The symbols move the objects like this.
Lef ω Tiv
Lef ε Vuf
Lef φ Rir
Lef δ Pom
Mes ω Nor
Mes ε Sar
Mes φ Vav
Mes δ Mim
Tam ω Zad
Tam ε Zut
Tam φ Tul
Tam δ Noz
Gog ω Rig
Gog ε Nor
Gog φ Mes
Gog δ Vaz
Num ω Zuf
Num ε Sen
Num φ Zef
Num δ Pul
Baz ω Pem
Baz ε Ren
Baz φ Nud
Baz δ Zef
Vid ω Gog
Vid ε Mes
Vid φ Kep
Vid δ Ziz
Duf ω Puv
Duf ε Sal
Duf φ Sud
Duf δ Vul
Fab ω Duf
Fab ε Sud
Fab φ Giz
Fab δ Gim
Zap ω Tos
Zap ε Nuz
Zap φ Noz
Zap δ Gog
Rir ω Vuf
Rir ε Pek
Rir φ Zek
Rir δ Nom
Tol ω Tuk
Tol ε Zab
Tol φ Dum
Tol δ Dob
Zaz ω Vup
Zaz ε Kab
Zaz φ Sel
Zaz δ Lev
Tuf ω Tam
Tuf ε Tul
Tuf φ Nep
Tuf δ Ped
Nom ω Peg
Nom ε Vad
Nom φ Fis
Nom δ Leg
Guk ω Bup
Guk ε Kan
Guk φ Kip
Guk δ Vup
Rur ω Kep
Rur ε Lok
Rur φ Pak
Rur δ Sar
Dum ω Zab
Dum ε Nov
Dum φ Bim
Dum δ Geb
Ful ω Zef
Ful ε Dig
Ful φ Tuk
Ful δ Moz
Tun ω Rad
Tun ε Vul
Tun φ Gim
Tun δ Sem
Ruv ω Nom
Ruv ε Fis
Ruv φ Pev
Ruv δ Tas
Gat ω Pab
Gat ε Tun
Gat φ Puv
Gat δ Zes
Lat ω Moz
Lat ε Pov
Lat φ Dob
Lat δ Bim
Rud ω Ven
Rud ε Zes
Rud φ Rad
Rud δ Sud
Kas ω Gat
Kas ε Puv
Kas φ Duf
Kas δ Rad
Tir ω Ruz
Tir ε Vup
Tir φ Zaz
Tir δ Riv
Ruz ω Bef
Ruz ε Zar
Ruz φ Vup
Ruz δ Gel
Sok ω Zap
Sok ε Noz
Sok φ Ped
Sok δ Vid
Zes ω Giz
Zes ε Sem
Zes φ Dos
Zes δ Tuf
Zef ω Sen
Zef ε Lat
Zef φ Dig
Zef δ Buv
Nor ω Ziz
Nor ε Tov
Nor φ Sar
Nor δ Guk
Nuz ω Vid
Nuz ε Kep
Nuz φ Rur
Nuz δ Nor
Nud ω Ren
Nud ε Tol
Nud φ Pul
Nud δ Dig
Vup ω Zar
Vup ε Zov
Vup φ Kab
Vup δ Ral
Bup ω Tir
Bup ε Zaz
Bup φ Kan
Bup δ Zar
Pif ω Lef
Pif ε Rir
Pif φ Vob
Pif δ Kiv
Gim ω Vul
Gim ε Zad
Gim φ Tam
Gim δ Zap
Veb ω Kas
Veb ε Duf
Veb φ Fab
Veb δ Tun
Buv ω Dum
Buv ε Bim
Buv φ Poz
Buv δ Piz
Sal ω Gim
Sal ε Tam
Sal φ Tuf
Sal δ Sok
Kep ω Mes
Kep ε Vav
Kep φ Lok
Kep δ Tov
Peg ω Goz
Peg ε Tas
Peg φ Vad
Peg δ Ser
Dos ω Sem
Dos ε Zap
Dos φ Sok
Dos δ Nep
Pov ω Poz
Pov ε Pif
Pov φ Zas
Pov δ Tiv
Ziz ω Vaz
Ziz ε Mim
Ziz φ Tov
Ziz δ Bup
Tov ω Mim
Tov ε Fik
Tov φ Bef
Tov δ Kan
Guz ω Sel
Guz ε Baz
Guz φ Fuf
Guz δ Pof
Vam ω Bek
Vam ε Ser
Vam φ Leg
Vam δ Puf
Nep ω Tul
Nep ε Gog
Nep φ Vid
Nep δ Mon
Fif ω Zek
Fif ε Vam
Fif φ Goz
Fif δ Pev
Vul ω Dos
Vul ε Sok
Vul φ Zad
Vul δ Tos
Gel ω Guz
Gel ε Fuf
Gel φ Ral
Gel δ Pem
Rig ω Mon
Rig ε Ziz
Rig φ Nor
Rig δ Pak
Lis ω Puf
Lis ε Ven
Lis φ Rud
Lis δ Duf
Sem ω Mub
Sem ε Tos
Sem φ Zap
Sem δ Tul
Fid ω Vob
Fid ε Fif
Fid φ Nek
Fid δ Pek
Kiv ω Pom
Kiv ε Nom
Kiv φ Ruv
Kiv δ Goz
Lok ω Vav
Lok ε Tir
Lok φ Bup
Lok δ Bef
Nek ω Fif
Nek ε Goz
Nek φ Peg
Nek δ Bek
Zut ω Ped
Zut ε Mon
Zut φ Rig
Zut δ Rur
Dor ω Pul
Dor ε Buv
Dor φ Moz
Dor δ Zab
Zar ω Riv
Zar ε Lev
Zar φ Zov
Zar δ Fuf
Zus ω Dob
Zus ε Geb
Zus φ Piz
Zus δ Pif
Kab ω Zov
Kab ε Pof
Kab φ Pem
Kab δ Zuf
Puf ω Veb
Puf ε Fab
Puf φ Ven
Puf δ Puv
Gep ω Fid
Gep ε Nek
Gep φ Pom
Gep δ Zek
Rad ω Zes
Rad ε Dos
Rad φ Vul
Rad δ Mub
Zas ω Pif
Zas ε Vob
Zas φ Fid
Zas δ Vuf
Piz ω Geb
Piz ε Gep
Piz φ Fer
Piz δ Vob
Nov ω Piz
Nov ε Fer
Nov φ Tiv
Nov δ Fid
Pek ω Ruv
Pek ε Pev
Pek φ Bek
Pek δ Vad
Goz ω Vam
Goz ε Leg
Goz φ Tas
Goz δ Lis
Kan ω Zaz
Kan ε Sel
Kan φ Guz
Kan δ Zov
Tos ω Nep
Tos ε Vid
Tos φ Nuz
Tos δ Rig
Luk ω Rur
Luk ε Pak
Luk φ Vaz
Luk δ Vav
Sud ω Sal
Sud ε Tuf
Sud φ Mub
Sud δ Zad
Mon ω Luk
Mon ε Vaz
Mon φ Ziz
Mon δ Lok
Mub ω Tuf
Mub ε Nep
Mub φ Tos
Mub δ Zut
Moz ω Buv
Moz ε Poz
Moz φ Pov
Moz δ Nov
Tul ω Zut
Tul ε Rig
Tul φ Gog
Tul δ Luk
Zuf ω Nuf
Zuf ε Dor
Zuf φ Sen
Zuf δ Tol
Ral ω Fuf
Ral ε Nuf
Ral φ Zuf
Ral δ Ren
Pof ω Num
Pof ε Zef
Pof φ Ful
Pof δ Dor
Zek ω Pek
Zek ε Bek
Zek φ Vam
Zek δ Fis
Noz ω Nuz
Noz ε Rur
Noz φ Luk
Noz δ Mes
Vav ω Sar
Vav ε Ruz
Vav φ Tir
Vav δ Fik
Dob ω Pov
Dob ε Zas
Dob φ Geb
Dob δ Lef
Lev ω Ral
Lev ε Zuf
Lev φ Num
Lev δ Nud
Pev ω Fis
Pev ε Puf
Pev φ Lis
Pev δ Kas
Pab ω Rud
Pab ε Rad
Pab φ Tun
Pab δ Giz
Zov ω Lev
Zov ε Num
Zov φ Pof
Zov δ Nuf
Tas ω Leg
Tas ε Gat
Tas φ Kas
Tas δ Rud
Puv ω Tun
Puv ε Gim
Puv φ Sal
Puv δ Dos
Tiv ω Fer
Tiv ε Kiv
Tiv φ Vuf
Tiv δ Nek
Ven ω Fab
Ven ε Giz
Ven φ Zes
Ven δ Sal
Fis ω Vad
Fis ε Veb
Fis φ Puf
Fis δ Gat
Fik ω Kip
Fik ε Gel
Fik φ Riv
Fik δ Sel
Poz ω Bim
Poz ε Lef
Poz φ Pif
Poz δ Fer
Pom ω Nek
Pom ε Peg
Pom φ Nom
Pom δ Vam
Vaz ω Pak
Vaz ε Guk
Vaz φ Mim
Vaz δ Tir
Bef ω Fik
Bef ε Riv
Bef φ Zar
Bef δ Guz
Bim ω Nov
Bim ε Tiv
Bim φ Lef
Bim δ Gep
Tuk ω Dig
Tuk ε Zus
Tuk φ Zab
Tuk δ Pov
Pak ω Lok
Pak ε Bup
Pak φ Guk
Pak δ Ruz
Mim ω Guk
Mim ε Kip
Mim φ Fik
Mim δ Zaz
Pul ω Tol
Pul ε Dum
Pul φ Buv
Pul δ Zus
Sel ω Kab
Sel ε Pem
Sel φ Baz
Sel δ Num
Fer ω Gep
Fer ε Pom
Fer φ Kiv
Fer δ Fif
Vuf ω Kiv
Vuf ε Ruv
Vuf φ Pek
Vuf δ Peg
Bek ω Pev
Bek ε Lis
Bek φ Ser
Bek δ Veb
Vob ω Rir
Vob ε Zek
Vob φ Fif
Vob δ Ruv
Zad ω Sok
Zad ε Ped
Zad φ Zut
Zad δ Nuz
Riv ω Gel
Riv ε Ral
Riv φ Lev
Riv δ Baz
Geb ω Zas
Geb ε Fid
Geb φ Gep
Geb δ Rir
Leg ω Ser
Leg ε Pab
Leg φ Gat
Leg δ Ven
Nuf ω Nud
Nuf ε Pul
Nuf φ Dor
Nuf δ Tuk
Ren ω Ful
Ren ε Tuk
Ren φ Tol
Ren δ Lat
Vad ω Tas
Vad ε Kas
Vad φ Veb
Vad δ Pab
Ped ω Noz
Ped ε Luk
Ped φ Mon
Ped δ Kep
Zab ω Zus
Zab ε Piz
Zab φ Nov
Zab δ Zas
Sar ω Tov
Sar ε Bef
Sar φ Ruz
Sar δ Kip
Pem ω Pof
Pem ε Ful
Pem φ Ren
Pem δ Sen
Sen ω Dor
Sen ε Moz
Sen φ Lat
Sen δ Dum
Giz ω Sud
Giz ε Mub
Giz φ Sem
Giz δ Tam
Dig ω Lat
Dig ε Dob
Dig φ Zus
Dig δ Poz
Kip ω Kan
Kip ε Guz
Kip φ Gel
Kip δ Kab
Ser ω Lis
Ser ε Rud
Ser φ Pab
Ser δ Fab
Fuf ω Baz
Fuf ε Nud
Fuf φ Nuf
Fuf δ Ful

In the rows, zero is written as 401.

The rows follow the links: the fewer symbols apart two objects are, the more alike their rows tend to be.

Each row is also shifted at random along 3 hidden directions that mean nothing.

Some objects, each with a row of numbers:
Piz [ 872  414  515  428  351  472  420  306  346  403  429  439  505  337  360  291  403  464  397  493  419  435  456  347  374  398  327  429  515  344  372  363  408  379  461  459  409  524]
Sok [ 544  408  345  432  388  150  401  454  521  238  421  385  401  433  453  482  400  355  372  244  503  341  383  477  402  395  520  383  316  400  411  358  465  353  402  273  370  333]
Sem [ 332  464  327  450  419  466  386  468  395  478  463  386  337  477  398  536  309  469  376  382  422  414  376  434  464  450  455  381  292  403  446  446  391  374  343  399  347  383]
Zut [ 286  431  360  448  420  240  380  389  481  288  386  421  384  392  442  382  398  376  412  362  469  431  343  437  387  394  432  403  418  371  309  367  462  363  417  333  387  388]
Guk [ 546  369  347  392  443  305  432  443  430  334  313  353  344  394  449  397  400  356  443  367  418  364  325  450  422  378  436  434  397  387  322  394  415  445  429  389  422  422]
Bek [ 236  481  433  357  400  663  402  315  289  573  490  471  433  408  354  356  338  455  397  567  376  533  421  338  415  445  309  436  461  397  360  438  355  369  327  521  390  475]
Bim [ 446  350  480  425  397  254  390  311  464  308  357  447  471  449  360  370  468  362  431  278  373  368  459  374  420  335  387  337  437  423  390  360  417  428  453  364  462  378]
Ser [ 346  421  362  345  399  407  406  414  416  440  479  427  401  511  380  520  378  376  375  313  404  399  447  416  462  412  460  353  292  452  484  433  374  383  308  378  390  318]
Dor [ 754  341  437  451  400  268  371  410  468  342  353  387  404  450  384  439  475  392  412  260  346  284  449  408  396  377  433  291  343  441  509  382  417  454  467  337  415  311]
Zad [ 309  459  375  423  366  470  413  455  362  414  476  387  401  313  428  396  343  461  357  514  486  450  377  412  358  458  416  482  414  342  385  401  426  326  386  411  342  477]
Dig [ 653  356  478  417  336  452  421  434  351  403  408  364  457  323  380  365  440  459  373  440  392  337  472  367  358  405  382  412  417  378  495  379  387  408  473  424  395  456]
Ruz [ 641  408  363  413  458  486  431  429  350  467  336  341  321  396  433  376  331  426  449  479  385  392  311  429  444  415  387  450  418  371  313  424  379  464  427  472  405  482]
Tam [ 412  466  352  432  384  558  435  483  322  498  482  350  366  384  405  480  270  506  359  501  472  431  364  425  444  471  436  471  343  341  414  427  378  356  366  455  327  501]
Peg [ 515  465  472  338  366  536  430  279  319  451  483  471  495  357  377  292  365  417  397  546  436  507  431  354  378  423  334  462  510  369  321  378  393  350  367  487  402  510]
Fuf [ 188  359  433  358  405  475  443  417  338  425  337  338  386  330  429  316  427  400  428  488  362  336  389  402  365  409  369  433  445  394  404  397  380  466  459  463  422  459]
Pev [ 551  469  424  360  387  530  399  322  349  489  502  469  444  429  373  390  357  418  383  480  408  487  429  372  415  441  365  411  423  408  393  417  386  361  338  458  384  425]
Nuz [ 450  475  357  481  435  505  402  414  359  474  408  389  339  395  414  399  291  486  423  507  437  476  314  418  450  445  376  457  422  340  294  420  403  383  400  462  364  502]
Vid [ 338  456  332  482  459  444  380  417  405  465  381  401  317  451  405  447  314  462  428  423  404  466  316  418  465  418  389  409  387  375  315  430  408  401  388  420  378  432]
Pof [ 462  365  386  406  474  431  459  420  365  479  323  308  330  546  396  480  326  421  477  316  335  250  358  447  556  408  445  341  299  417  429  427  338  552  440  481  428  446]
Nom [  28  395  394  340  443  353  409  306  446  420  401  466  426  555  357  465  401  329  433  276  365  431  428  391  509  348  418  338  360  471  379  414  371  430  326  412  458  338]
Fis [ 420  435  371  363  424  403  392  360  432  454  459  460  403  542  362  499  380  379  401  305  380  429  429  398  477  399  433  329  322  464  441  431  377  398  309  395  403  312]
Gep [ 700  366  458  393  333  426  405  395  386  393  451  436  496  365  348  401  446  421  346  405  419  441  492  343  372  381  381  421  433  401  464  391  392  351  398  395  411  417]
Nov [ 230  366  489  428  397  348  366  293  432  352  370  468  480  389  358  309  487  384  424  379  360  439  462  334  366  348  325  363  500  410  374  364  415  403  450  385  452  390]
Zus [ 440  347  485  404  366  387  449  373  373  383  374  379  466  401  364  385  411  420  408  369  398  333  456  377  442  367  396  403  427  383  425  372  380  439  465  436  432  485]
Zas [ 393  403  458  433  400  578  399  351  329  530  412  439  436  433  319  392  378  480  409  458  342  464  447  329  453  391  314  393  446  394  410  430  356  412  406  489  427  472]
Zar [ 539  372  358  409  434  491  391  485  368  475  350  336  314  385  416  414  406  419  423  437  334  364  366  409  390  419  386  398  369  416  438  444  373  456  410  424  396  376]
Fif [ 502  391  473  315  331  401  459  338  363  361  455  435  522  356  384  340  413  369  370  448  466  440  466  371  389  383  391  470  473  382  375  362  394  362  384  428  426  489]
Zes [ 660  506  407  419  403  276  369  311  468  307  475  462  429  416  444  360  381  384  396  381  470  417  374  438  356  438  428  358  406  385  341  354  471  346  390  348  355  362]
Puf [ 545  448  381  332  370  503  457  425  342  476  515  399  423  451  390  489  322  426  358  422  452  394  427  419  455  454  460  424  324  402  469  425  360  371  320  452  362  440]
Tuk [ 603  359  446  426  367  515  428  453  334  474  398  347  417  387  359  425  398  477  388  429  363  335  456  370  417  410  391  390  382  383  511  408  359  436  453  447  397  459]
Rur [ 378  419  336  472  424  450  346  473  413  434  378  406  326  342  412  414  395  433  386  459  400  486  348  395  361  408  371  436  416  388  364  432  418  350  382  371  371  375]
Tun [ 544  496  380  406  427  316  408  331  442  363  468  433  398  508  425  439  324  394  424  339  452  384  364  458  472  439  465  355  345  406  360  381  426  400  371  391  374  388]
Vul [ 456  469  311  459  446  388  380  444  442  456  454  403  325  559  388  577  306  441  396  288  413  385  370  452  509  443  485  328  247  430  456  444  392  396  339  370  358  332]
Zaz [ 525  384  363  417  444  468  376  448  389  445  332  369  317  366  426  372  425  408  426  454  332  402  356  405  364  406  368  400  417  414  393  432  395  440  418  418  403  373]
Tas [ 272  479  432  338  351  620  379  355  313  508  524  479  456  314  381  324  400  437  351  592  413  540  445  343  318  458  320  457  476  393  400  417  395  318  326  467  370  429]
Vav [ 387  364  359  391  389  381  419  488  396  350  357  349  372  290  450  364  420  376  387  465  439  411  351  419  347  385  402  497  436  364  354  397  416  384  414  384  401  437]
Rud [ 253  452  392  332  385  367  441  364  410  375  478  410  433  445  422  419  353  365  391  379  465  389  397  442  434  433  460  404  365  403  393  381  408  383  355  409  383  404]
Luk [ 428  417  316  483  448  386  350  465  448  421  373  401  315  414  417  458  380  420  402  385  399  457  343  415  407  391  401  398  374  400  365  434  418  379  387  358  384  345]
Kip [ 689  389  347  423  469  343  379  426  444  389  315  367  314  436  430  413  412  369  450  355  358  360  336  437  413  389  411  365  377  428  371  419  412  460  420  379  419  344]
Zef [ 650  421  488  444  380  625  391  379  285  515  408  383  415  301  380  295  389  509  410  582  349  403  418  349  344  450  303  415  480  354  423  400  379  427  473  509  377  508]
Lev [ 542  342  425  360  377  342  432  440  399  321  343  331  412  310  451  333  463  360  406  416  396  302  400  426  326  398  418  421  420  393  435  367  414  441  464  388  411  411]
Buv [ 669  344  474  403  345  404  457  422  359  383  398  347  468  381  378  405  407  441  386  382  414  304  464  391  425  386  423  412  397  372  481  371  381  430  468  427  412  488]
Fid [ 369  329  449  375  339  238  356  382  495  291  405  472  492  387  363  413  539  317  360  282  398  418  503  353  336  328  403  359  417  449  478  374  427  344  391  291  442  278]

From each start, follow one symbol. Which object do you reach?
Answers are names.
start [ 258  328  373  371  441  414  455  470  378  441  315  302  339  472  407  464  383  387  443  339  342  265  378  442  480  393  447  374  322  428  453  429  349  516  433  439  426  407]
δ
Ren
start [ 455  486  377  386  431  356  425  339  422  397  468  421  395  526  420  460  305  400  425  342  453  377  365  460  495  444  471  360  330  404  362  391  413  408  360  417  371  411]
φ
Sal
start [  90  335  427  350  355  421  406  404  399  421  421  435  466  405  349  442  460  370  361  363  381  443  489  346  407  348  385  405  405  441  472  417  372  368  357  388  441  365]
ω
Vuf
start [ 809  430  431  355  392  249  404  289  476  307  452  476  474  490  396  406  415  329  406  287  440  405  440  412  436  374  439  351  396  432  369  364  428  380  368  361  420  355]
δ
Lis
start [ 304  458  412  321  361  418  444  368  375  381  495  413  453  385  425  386  360  386  374  443  474  413  411  427  396  447  436  442  395  383  393  380  408  362  351  417  367  441]
ω
Rud
start [ 280  376  511  415  370  458  411  307  355  401  381  444  490  340  360  278  433  426  419  477  385  433  452  336  371  374  313  420  529  377  366  367  399  396  461  453  437  498]
ω
Bim
start [ 681  533  442  401  370  410  392  295  381  352  505  462  451  326  448  282  354  426  385  530  487  464  372  418  320  480  386  426  485  342  311  350  461  326  402  414  338  460]
δ
Mub
start [ 244  423  444  322  381  560  466  326  302  497  456  436  472  424  355  376  342  423  401  493  420  471  430  357  469  399  358  469  455  386  356  408  347  398  351  515  424  519]
δ
Vad
start [ 331  373  354  385  423  421  436  469  377  400  334  337  350  343  441  382  379  389  422  458  421  406  331  426  400  397  408  488  427  369  330  405  394  425  414  422  408  462]
ω
Mim
start [ 569  379  340  424  482  357  395  428  432  410  300  360  302  467  428  430  377  371  464  347  357  355  319  447  465  383  419  379  363  418  351  427  395  481  420  410  427  372]
φ
Zar
start [ 346  440  314  486  461  513  368  464  375  519  382  385  295  442  391  477  311  478  414  446  378  480  323  407  460  425  380  416  373  385  348  459  382  395  367  428  369  412]
φ
Ziz
start [ 434  339  519  403  352  241  398  322  449  248  368  435  523  316  394  276  509  355  401  370  422  367  474  367  318  340  366  390  511  388  390  325  451  390  490  355  449  421]
φ
Geb
start [ -50  499  373  435  424  556  338  372  365  512  472  459  359  407  396  390  348  463  395  517  383  513  370  383  375  463  343  393  415  403  374  435  413  354  343  435  351  379]
ω
Gim
start [ 605  395  340  442  388  413  388  505  399  388  390  366  355  298  435  413  401  422  367  462  445  448  366  407  340  411  402  469  413  367  387  414  422  347  398  361  369  407]
δ
Guk
